Here is a tiny trained network, its code and every weight. The questions are about switching its units off for an input and a class, where a switched-off unit gives its printed mean instead of its output.

import numpy as np


def w(rows, s, z=0):
    codes = np.array(rows[::2]) - 128.0
    scale = np.full(codes.shape[1], s)
    scale[-1] = z or s
    return codes * scale


def f(y):
    return np.maximum(y, 0)


def log_softmax(a):
    a = a - a.max(-1, keepdims=True)
    return a - np.log(np.exp(a).sum(-1, keepdims=True))


def net(x, mask):
    res = np.array(x, float).reshape(1, 3) / 4 @ E
    y = f(res @ A[0][:, :-1].T + A[0][:, -1])
    res = res + np.where(mask, y, B[0][:, -1]) @ B[0][:, :-1]
    return log_softmax(res[-1] @ U[:, :-1].T + U[:, -1])


A, B = {}, {}
E = w([
[91,250,86,166,162,76,92,148,177,110],'x0',
[247,127,186,151,185,128,59,71,101,131],'x1',
[94,124,104,55,180,141,131,98,103,28],'x2',
],0.012)
A[0] = w([
[62,159,35,100,164,77,135,158,170,29,215],'n1',
[152,170,166,163,125,87,107,160,142,206,231],'n2',
[132,30,165,42,123,197,137,73,48,106,252],'n3',
[102,154,103,66,157,108,155,116,110,2,124],'n4',
[73,126,63,155,67,90,146,242,190,179,177],'n5',
[17,95,135,157,18,133,179,185,125,171,162],'n6',
[115,113,132,122,37,134,140,157,127,188,135],'n7',
[126,197,119,185,189,68,66,115,160,158,243],'n8',
],0.0089,0.0025)
B[0] = w([
[36,212,63,160,126,206,100,163,98,131,250],'n1',
[151,129,185,155,102,82,98,64,171,159,195],'n2',
[178,23,151,6,155,172,237,58,127,103,241],'n3',
[116,117,59,133,143,209,113,145,89,73,228],'n4',
[36,92,143,154,61,88,175,170,178,160,232],'n5',
[85,44,76,152,149,82,214,143,177,172,226],'n6',
[171,2,94,155,144,58,119,141,160,217,178],'n7',
[155,141,163,196,52,129,54,157,89,125,223],'n8',
],0.009,0.015)
U = w([
[127,167,173,77,138,88,161,146,133,119,2],'0',
[81,91,114,138,144,64,177,161,204,193,138],'1',
[67,190,190,162,59,98,127,146,140,142,34],'2',
[234,166,213,197,153,93,72,88,107,184,209],'3',
[84,130,107,49,156,192,169,117,98,66,101],'4',
[220,78,255,32,172,142,165,95,81,116,253],'5',
[71,234,96,147,163,183,80,177,72,114,173],'6',
],0.0088,0.002)

Each question gives the input, the list of numbers given to net, and the class t.
The units are the neurons (one row each of A and B). Each row of codes is followed by its name. A weight is (code - 128) times the scale printed after its matrix; where a second scale follows, it is the last column's (A, B and U).
mask holds one flag per neuron, in row order. A switched-off neuron (its flag False) gives its mean, the last column of its row in B, instead of its output. The means were averaged over made-up inputs and are rounded, as every weight is.
A unit's drop is (log p(t) with every unit on - log p(t) with that unit switched off) / (log p(t) with every unit on - log p(t) with every unit switched off).
The circuit of an input: a set's keep is (log p(t) with only the set's units on - log p(t) with every unit switched off) / (log p(t) with every unit on - log p(t) with every unit switched off). Starting from all 8 units, units are removed one at a time, each time the one whose removal leaves the highest keep (on an exact tie, the one counted first), for as long as the keep stays at least 0.8.
units of the circuit, in order: the units of the circuit, biggest drop first
k most important neurons: the k neurons with the biggest drops, biggest first
drop when u is switched off: that unit's drop, to one decimal
input [-5,8,-7], class 5: units of the circuit, in order : n3
input [3,6,8], class 6: units of the circuit, in order : n6, n1, n8
input [5,-1,-5], class 2: 3 most important neurons : n8, n3, n2
input [-3,3,8], class 5: 4 most important neurons : n3, n1, n5, n6
input [-4,4,-5], class 5: 2 most important neurons : n8, n1
input [3,1,-6], class 3: 2 most important neurons : n1, n2
input [3,-6,5], class 6: 2 most important neurons : n1, n3
input [-8,-3,8], class 5: 2 most important neurons : n3, n1
input [-2,3,5], class 5: 2 most important neurons : n1, n3
input [-7,-4,3], class 5: 2 most important neurons : n3, n1
input [2,8,2], class 3: 2 most important neurons : n3, n8
input [1,4,3], class 5: 2 most important neurons : n1, n5
input [3,2,0], class 3: 3 most important neurons : n1, n5, n4
input [0,3,3], class 5: units of the circuit, in order : n1
input [2,-3,6], class 6: drop when n1 is switched off : 0.2
input [7,-7,1], class 6: drop when n1 is switched off : 2.8
input [-5,0,5], class 5: drop when n7 is switched off : 0.0
input [7,3,-5], class 3: drop when n1 is switched off : 0.1
